Each row has a class, written as a number after it.
[ 275 -210  -65   42  339  259  436 -110  202  -39  -72  151  277 -262
 -186 -155   78   57  -77  -12  159   32   -8  -52 -271   37  -69  221
  321  124   -4   16   18 -177 -189] => 3
[  32 -105   41 -206  -48 -279  135   23  -99  155   15  -85    1 -256
  -84 -199  360 -146 -296  180  546   96    3  254  457  304  -74  135
  -97  -75  288  140  458 -277 -198] => 10
[-220  642   49  166 -247 -302 -177  359 -124   42  114  -98 -713 -104
  116 -148  -75 -239  170  -33  114  117   13  233   67  193 -119 -567
 -276  145 -320  350  -65 -180  -47] => 10
[ 385 -166 -199  -25   82  332   49  -32   72 -215   86  235  -21  163
   95  562 -166  215  151   53   -5 -129 -278 -182  -30 -306  -76  195
  106   86 -104 -150 -242   43  238] => 10
[ 358 -460 -457 -184  -57  123 -113 -204  232  -64 -125  347   48  381
  317  170   63  512 -161  107  453  -41 -210 -190  262 -332  -46  655
  -55  344  288  -95    4  -42  101] => 9
[ 336 -117  -16  279  217  161   28   68 -117 -129 -212   62  313  412
  -67 -177    1 -246  151 -202 -522   31  159 -666 -389  -11  221  392
  234   12 -326  109  -92    6 -176] => 7
[ 357 -314  559  567  383  346  109 -252  -45 -159   53  -58  522  259
 -445 -188  485 -624  127   11  -72  203  357 -351 -402  -48 -233  229
  457  167 -130  451  114 -159 -224] => 3
[ 348 -181 -316 -182 -242  -28  189  153   54  293   25  240  126 -145
  168   70 -267    0  130  103  236   45 -332 -181  334 -109   84  136
  160  279  188   59  -64 -134  371] => 10
[-150   39  -16  123   78  130 -175  155   83 -103  185   41 -357  405
   34  -91   32  -54  -27 -292   56  125  108 -287  298   44  -65  160
   -6  -37 -164   12 -120 -245 -174] => 3
[ 211 -235 -141   44  -44 -105   20 -119   78    4  108  369 -251  289
  -14  517 -111  -75  185  130  142  227 -320  -56  134 -236   37 -158
  135  103  -37 -153 -138 -348   97] => 1
[  86 -217 -356  101  238 -326 -238  -94  -17 -253 -180 -198  398  333
  418   86    6  -27  -32  102 -224 -121 -280  -15  117 -286 -248   53
 -323  141  497 -366  -94   30  334] => 4
[-110  -40  270  483  360  472  234   -2  100   -1   17   -3  163  119
  -71 -104  314  237   58 -188 -249  108  263 -175 -330  -68  -14  179
  365 -139 -239 -121   -7  -30 -186] => 6
[  14  113  -46 -281  -80  141 -140  237   61  -79 -178  290 -395 -471
   96  174  -60  363  108   -4 -465    1 -506 -117 -120 -238  197  253
    5   27 -259 -159 -385 -214  244] => 7
[-184   59 -288  -54 -228   39  151   33  213  540  145  -23  -10 -360
   -8 -463   81  102  -96 -147  239 -118  -34  168  565  316    6  371
    4 -207  277 -245  219   68 -211] => 0
[ -64 -255  106   67 -216  304   82 -407 -143 -150  192  356  382 -670
  296  319   42   47  232  603   49  119 -454  -23 -152    5 -511 -242
  193  665  143  388 -339 -253  322] => 8
[ 234 -231  261  339 -285 -314 -255 -385 -280   46   12  180  469  234
   67   15 -322 -364 -155 -162  181  188 -199 -427   -6 -123  166  397
  208  126   99 -281  -76 -106  212] => 4
[-239 -122 -339 -135 -129 -137   45 -123   73   19  -13 -302  536 -174
   94 -136  239 -211  118  335  496  107   26  292  534  483 -899   48
 -260  263  795  440   69  -61  148] => 5
[-287  -79 -139 -583  -98  105   -3 -189  100  162  101   27  207 -579
 -195 -322 -153  -62  -86  -42   50 -297  174 -123  121  460   33  188
    2 -275   91   47  -66  179    3] => 10
[-155  161   60  182  169   -4 -158 -175 -242 -405   69  -25  577  559
   -1 -327 -474   96 -165 -204  187  -62   52   50  227  286 -279  123
  175  226   34  171   44  -26  103] => 6
[ -41  -24  258  437  351  292   92 -246  -41 -445  -21  -30  310  221
  -46  183  615   54  109   61   24  243  322   36 -788  114 -341  -50
  279  292 -257  198  108 -311 -278] => 0
[  48  432  -90 -136 -109 -216  167  330  -21  -56  -60   48 -630  113
 -158  111 -140   79  150  -87  293  469  -78   80  321   43 -218 -355
  -14  -81 -310  276   68 -459 -164] => 1
[ 137  -17 -405 -100 -355 -103   97  -83   46   21   43  187   76 -386
  160 -154  144  -41 -274  -81  -74    5 -215   43  234  417  282  786
  438 -110  175 -111  338  -69 -300] => 10
[-204   71  340  447   57  -68  -21   92  178   67   81   88  256  325
    0 -223  -12  -47  129 -193 -280  115  563 -298 -506 -141  479   45
  236  -43 -321   58  -25 -142   33] => 1
[ 156 -382 -116 -247 -414  183   44  -35  126  269  169  325  338 -364
    3 -297  -59  -64   96 -166  107 -268  -25 -455  291   58   -6  287
   -7  -81  212   44  -78  329  340] => 2
[-242    4  -23 -310   63 -174   67 -190  216  220  -87  -47   -9 -434
 -333 -211  184   35  -50   93  185  160  -87  290  -39   79   -7 -183
 -181    8  252 -318  -65 -295 -166] => 3
[ -83 -474  -61 -338  122 -170  105 -270   68  -61   58   97  -84   53
  -13   83  514  113    7  171  522  182 -226    2  350  201 -161   28
 -104 -170   61 -290   40 -270    0] => 8
[-623 -256  340  210 -545  -68 -165 -262 -206  211  511  -34  288 -270
  367  110  183 -553  -34  109  183  -40  170  -68  388  350   62    8
   26   60  238  212  226 -114   72] => 2
[ 383 -170 -197  164 -284  413  172 -112  108  224   54   40   -5 -625
  192  309  165 -140  -57  193 -282 -124 -440  117   71 -130 -206  257
   17  158  271   83  -91  162 -361] => 8
[-110  167 -149  -10 -298  347  139   28  140  451  -39  529  327 -141
 -128 -258 -166  751   66 -220   75  112   21  158  -23  377 -119   46
  415 -222 -124  127  -34  207   81] => 6
[   9  167   29   45  462  117  286  136  168 -184 -197 -230  123  164
 -142  -30 -411  405  -15 -121 -298  193   19  -59  -42 -293 -558 -423
   -3 -104  -35  -43 -232   -2 -106] => 5
[-368  177 -292   46  182  198  147  -92  120  -50  292 -183  129  132
   98 -159  128  237  -61 -227   79 -210  282  107  214  403 -126   98
   34 -258  101 -371  304   95 -164] => 9
[ 264 -444  187  196  138  225   -2  -40  100  -42 -169  138  407   -8
 -240  -78  272 -240  261   45  -96  204 -249 -304 -204 -271 -386  105
  374  354  155  208 -260  -27   52] => 7
[  37 -159  230  -28 -606  -63 -397 -118 -347  253   65  271  450 -103
 -136 -240 -266 -304   -6 -407  -39 -297 -192 -124  101   63  182  -43
  -72   26  227   55   -4  338  474] => 1
[ -77 -109   66  484  -33  309  -84  -42   75  119  -31  -18 -216  389
   73  305  419  148   60 -365  117   31  -44  240  147 -105 -369   85
   79  -90  240  -99  283   90  143] => 5
[ -53 -160 -352  -55  156   73  274  147  116  116  103  268  367  420
   86  -81   74  335  125  114  202   38  631 -387  239  244  112  288
  -54 -414   20   74  184 -163   60] => 0
[   8    8   87 -114  166 -510  202  -20  -12 -113  -80  -59 -320 -394
   57  412  370 -316  -15  517 -120  223 -118 -114 -335  -41  360 -142
 -175 -245    0 -378   69 -464 -100] => 9
[ -95  128  349  121  117  -22  128  -21  148  -80  -90 -189  120 -435
  -22 -283  -65   42  -12   97 -332  196 -122   48 -497    9   42 -249
  179  132 -227   24 -481   95  -12] => 3
[-245 -168  371  -53  -47  317 -108  -49  -22 -221  -84  344   74 -238
 -168 -146  374  137  125  212   17  206  -76 -121 -367   65 -373 -152
   92  503  -22  570 -208 -228  -51] => 4
[ 315 -166 -141   23 -537   98    4 -137  -99  252  321  243   77 -313
  402  248  -98 -278  196  182 -343  -12 -368 -272  202  -86  500  250
  211  117 -105  -46 -115    1  264] => 4
[ -23 -174  301 -116 -103  237   37 -140   29   20 -113  187  268  238
 -429 -350 -154  159  211  -47  -29   77  108 -220  -39 -160  -37 -179
  180  188  -47  350  -72  218   44] => 0
[   2 -103  -31  -23  270 -274   99   26   72 -244 -217   66 -228  -94
  120  254   31  129 -165  136  181   81 -142  163 -242 -241  -55 -118
   34  180  137 -141   63 -298   60] => 10
[ 170  201 -125   50  144 -202  -38  502 -217 -151  135   16 -650  745
  136  321   43 -249   46  -30   64  116  372 -300  220   12  346  -42
 -398 -125 -443  138  205 -509 -176] => 2
[ -89  414  162  248  -14   -6  -20  111 -110  -99  163  157 -702  108
  297  305   -5  322  133   85  228  165 -210  134  -28 -143  -53 -377
  -42  234 -512  -21  -17 -343  150] => 6
[ 100 -138 -126   60 -254  312   81 -235  163 -107    3  167  -62 -373
  216  437  309  197   44  188  309  131 -444  236    4  -99 -335  194
  463  182  235  118   92  158   40] => 4
[-214 -153  -80   52  -95  422   68 -230  390  -71  167  227   44 -426
   92   56  492  238   99    5  300  -74 -286   53  104  160 -269  240
  191 -183  192  -71  -96   29   12] => 10
[ 140  227 -118   22   29 -257  193   43 -171 -330    6  137  -71 -510
  270   45 -165  -66  -73  305 -120  399 -275 -116 -249   -3  139 -111
  227  250 -139  -43 -218 -522  -52] => 4
[-295  193  -28 -333 -313    2  -17   73   69  149  131 -208 -294 -583
   67 -251 -266  -58 -179 -265  317 -204   44  260  457  342  152  135
    9 -302  134   15   10  318  321] => 2
[ 187 -241 -252 -119 -112   -2 -241 -127  -67  -44  114   17  340  282
  212  -50 -343  -14   74   28  286 -296 -330 -231  594 -260 -157  166
 -144  224  305 -105 -101  311  376] => 7
[ -92   12 -215  229  102  -12  -87  -34   19 -488  -84  296   73   -7
  506  346 -275  296  -83 -118 -353 -106 -195  -38 -497 -397  215  -39
   47  236  -55 -266 -196 -238  171] => 2
[  31 -169  -29  -80 -111  343   -2 -203  209  210 -144  655  197 -421
 -346  -49  -10  404  192  -21 -276   18 -336  -79 -398 -121 -190   27
  378   72   46 -101 -256   60   93] => 8
[ 243 -402 -300  122 -174  112  194 -278   50    9  204  241  226 -670
  391  334  483 -112    4  619  -10  291 -503  -97  215 -121  -70  249
  329  277  658 -233  -41 -347  122] => 8
[-301    6 -282 -132  -33 -178   32  103  137 -315  -88  348 -180  159
  295  104 -585  383  105   -4  129 -123 -120  -55  307 -323 -113   40
 -161  183   44  122  -69 -267  223] => 0
[ 211 -542   80  -69  -82  152 -336 -104 -332 -208   27  296  553  115
  -29 -250  359 -128   -7   36  289 -273  -57 -474  -41  -26  -96  505
   54  294  204  143   21  257  260] => 0
[  42  -77  204  -20  -66  167 -122  -95  150   23  -62  192  -50 -192
  -44  178 -368  320  136   24 -103 -233 -325   93 -180 -516 -442 -429
 -366  427  158  -82 -426  120  437] => 0
[ 244   22  252  607  281  285   79    0 -211 -190  201 -119  281  481
 -137 -226 -157 -411   58 -137 -272  -63  414 -255 -315  -10 -205 -305
  144  285 -316  362  -30  187 -349] => 2
[  70 -266  160  270   64  214  -78 -123  -29 -153  138  212  148  196
  111  228  131   89   90  -72   64  -11   64   58 -222 -112 -361 -184
 -123  245 -163  171 -214 -101  114] => 3
[-123  224  -71 -467 -566 -148   15   76  106  451   33  102 -260 -591
 -109  -22  220  228  -43  136  390  252 -137  293  243  620  109  439
   30  -94   90  -24   56 -148  181] => 5
[-489  -20  130   42   42  403  -86  -42  222 -128  -16  -44  140  125
 -308 -373 -318   22  244 -361 -326 -173  319  -72   55 -148 -159  -20
  184   70   63  274 -165  319  -63] => 7
[ 373  197 -257   62   68  120   21  271  -87 -154  -10  188 -353  106
  177   57 -279  149   39   52   68  -31 -251  -44  180  -94  265  346
  188  117 -324  104 -117  -30   86] => 7
[  38   28  244  450  127  278   76  -12  -13  -97   13    7  402   73
  -30 -404  159 -164  105 -142 -378  -57  293 -228 -549  213  150  241
  343  123 -307  294  -57  136  -92] => 9
[ 111 -107 -333 -286  -52 -475  130  -63  232  -39 -132    4 -147 -422
  228   56  -62 -109 -302  -62  375  109 -435   29  204   29  218  371
  -49  -52  296 -473  -31 -473  -19] => 10
[  85 -179 -168 -221  117  -70  219   66  124  198   64  -69 -210 -142
 -105  -62  174 -121 -208    8   39  -59  196  211  193  111  308  277
 -184  -86  116 -150  228 -271 -312] => 5
[ 364  -69 -177  295 -372  165  -13   85 -221  261  408  364 -160 -131
  452  234 -293    4  228  204 -358 -223 -386 -202  241 -359  228  -33
  -23  348  -83 -214 -167  182  390] => 4
[-267  121 -397 -606  -54   78  375  -69  167 -144   10   50 -268 -301
   95  184 -110  792   -9  534  414  240 -164  148  514  204 -332  249
   60   64   22   74   37 -132 -161] => 5
[-262 -220 -223 -118 -114  178 -205 -117  295 -107  -25  -16  142 -167
  200  -91   59 -113   25 -177 -408 -211  -45 -320   66 -102  228  280
   61 -132  469 -164 -189  172  242] => 10
[-205   63 -118  325   91 -275 -191  295   71 -235  111  -27 -504  725
  226  137  265 -277   49 -198  347  207  340   73  302   71   21  151
   38 -114 -176  276  234 -401 -208] => 10
[   3 -211 -356  -49  -23  194  142   19  225   42   15  371  127  111
    8  345  -88  200  154  150 -580 -269  -84   99   51  -84  142  245
  110  -88  110  -34  146   79  -75] => 2
[ 134  -33  -31  -89 -424   32 -194  156 -237  101    2  -25  -41 -370
  282  120 -215 -141  -48   30 -163 -359 -330   46  101  -95  123  221
 -124  271  212  131  -62  411  403] => 5
[-252  217  333  175   55   62  -94  -24  166  -87 -256 -124  -41 -138
 -280 -146  -18   40  346  253 -345  156 -203   78 -381 -156 -702 -477
   25  391   36  362 -389  232   36] => 9
[ -23   26 -321  -46 -196  -12  130   81  191   39  123  340 -183   71
  399  358  192  535  183  101   77    3   61  113   23  -90   95 -230
 -144 -190  -88  -99  153  -97  213] => 0
[ 147 -111  -57   30  352 -380  235 -225  -32 -222  -34    5   73  -40
  126  294   96  -84 -194  205  177  236   50 -114 -319  -83   34   17
 -119  124  -10 -421  107 -715 -208] => 8
[-118  -20  -83  -23 -220  108 -227   35  111  445  111   48  270  275
  -21 -572 -314  123  133 -116 -153 -470  -23 -192  537  -64 -110    2
 -299  167  386    6   57  492  370] => 8
[-495  105 -121  465 -194  -98  -74   21 -122 -328  224  409  -37  259
  509  363 -366  180  248   20   27   31  130  179 -157  -58  -64 -337
   81  343 -195  211 -111 -213  226] => 2
[ -92 -235 -631 -190  -11  336   83 -281  377  180  225  220  223   46
   18 -321   74  503  168   75  250 -339 -257  -42  538   83 -336  388
  171   94  397 -414   72  458   47] => 9
[-101   63 -351  229  274   39   19   94  192   63  407 -156   -5  632
  306  -87 -370 -149   92 -322   87 -171  410 -122  464  -83  118  -75
 -109 -224 -174 -160   17  -81  -48] => 4
[ 555 -213  278  489  487  526  -56  -45  287 -269  163  223   99  774
 -195  111  348 -115  360  -85 -216  130  110 -674 -349 -452  -71  307
  430   71 -485   74 -171 -143   49] => 4
[-264   64 -243 -200   17   73  118 -253  434  -88  -42  192  -24 -355
   -6  155  197  407  202  362  405  261 -420  161   56  102 -525  143
  369  102  117  -12 -111 -194  -17] => 9
[-412  -87  121    0 -216  231  -32 -184  -14   -4  327  -35  361 -153
   10 -179   87 -343   17 -231  -67 -235  338 -334  110  418  310  328
  243 -372  102   -4  167  174   34] => 0
